Below are the code and all the weights of a small trained network. Each question names an input and a class and asks about switching units off, where a switched-off unit gives its printed mean instead of its output.

import numpy as np


def w(rows, s, z=0):
    codes = np.array(rows[::2]) - 128.0
    scale = np.full(codes.shape[1], s)
    scale[-1] = z or s
    return codes * scale


def f(y):
    return y / 2 * (1 + np.tanh(0.7978845608 * (y + 0.044715 * y**3)))


def log_softmax(a):
    a = a - a.max(-1, keepdims=True)
    return a - np.log(np.exp(a).sum(-1, keepdims=True))


def net(x, mask):
    res = np.array(x, float).reshape(1, 6) / 4 @ E
    y = f(res @ A[0][:, :-1].T + A[0][:, -1])
    res = res + np.where(mask, y, B[0][:, -1]) @ B[0][:, :-1]
    return log_softmax(res[-1] @ U[:, :-1].T + U[:, -1])


A, B = {}, {}
E = w([
[246,133,167,96,250,180],'x0',
[78,165,84,100,219,91],'x1',
[99,109,137,135,138,161],'x2',
[156,140,117,121,120,96],'x3',
[114,97,131,137,136,125],'x4',
[119,132,176,30,119,83],'x5',
],0.013)
A[0] = w([
[148,100,149,141,3,155,102],'N1',
[124,150,67,84,122,163,202],'N2',
[77,120,172,34,78,100,35],'N3',
[122,145,44,230,106,140,7],'N4',
[36,171,21,106,173,91,98],'N5',
[51,141,65,130,42,107,4],'N6',
],0.017,0.0023)
B[0] = w([
[105,107,234,150,92,77,227],'N1',
[127,80,149,133,115,125,148],'N2',
[45,182,24,135,120,135,213],'N3',
[41,183,42,96,115,115,212],'N4',
[122,107,230,159,59,93,246],'N5',
[251,100,109,103,222,189,253],'N6',
],0.017,0.02)
U = w([
[122,55,245,167,39,67,210],'0',
[216,70,123,104,170,164,9],'1',
[55,149,51,116,64,98,146],'2',
],0.012,0.0012)

Each question gives the input, the list of numbers given to net, and the class t.
The units are the neurons (one row each of A and B). Each row of codes is followed by its name. A weight is (code - 128) times the scale printed after its matrix; where a second scale follows, it is the last column's (A, B and U).
mask holds one flag per neuron, in row order. A switched-off neuron (its flag False) gives its mean, the last column of its row in B, instead of its output. The means were averaged over made-up inputs and are rounded, as every weight is.
A unit's drop is (log p(t) with every unit on - log p(t) with that unit switched off) / (log p(t) with every unit on - log p(t) with every unit switched off).
The circuit of an input: a set's keep is (log p(t) with only the set's units on - log p(t) with every unit switched off) / (log p(t) with every unit on - log p(t) with every unit switched off). Starting from all 6 units, units are removed one at a time, each time the one whose removal leaves the highest keep (on an exact tie, the one counted first), for as long as the keep stays at least 0.8.
units of the circuit, in order: the units of the circuit, biggest drop first
unit that matters most: the unit with the biggest drop
k most important neurons: the k neurons with the biggest drops, biggest first
drop when u is switched off: that unit's drop, to one decimal
input [-4,0,-1,5,3,3], class 1: 2 most important neurons => [N6 N4]
input [1,-4,1,3,3,6], class 2: most important neuron => [N3]
input [-8,-6,-7,7,3,-7], class 1: 3 most important neurons => [N6 N5 N3]
input [5,5,5,-1,-4,-8], class 2: 3 most important neurons => [N6 N1 N4]
input [-1,-2,2,-6,-7,-5], class 2: 2 most important neurons => [N4 N5]
input [7,8,-6,4,-3,-7], class 0: units of the circuit, in order => [N6 N3]
input [-1,7,-5,4,-3,7], class 0: 3 most important neurons => [N5 N4 N2]
input [-7,4,-1,0,-7,-6], class 1: 2 most important neurons => [N6 N3]
input [5,5,4,1,-8,6], class 2: 3 most important neurons => [N6 N1 N5]
input [-8,-7,-1,3,7,-3], class 1: 2 most important neurons => [N6 N5]
input [-4,-2,4,-2,3,-4], class 1: 2 most important neurons => [N6 N3]
input [2,0,3,-2,3,1], class 1: 4 most important neurons => [N5 N1 N3 N4]
input [6,-5,0,4,-3,-7], class 2: drop when N6 is switched off => 1.7
input [-4,0,7,6,7,7], class 2: drop when N3 is switched off => 3.4
input [-2,1,-2,-5,-4,-5], class 2: drop when N4 is switched off => 3.9
input [-5,-4,-1,7,4,8], class 2: unit that matters most => N3
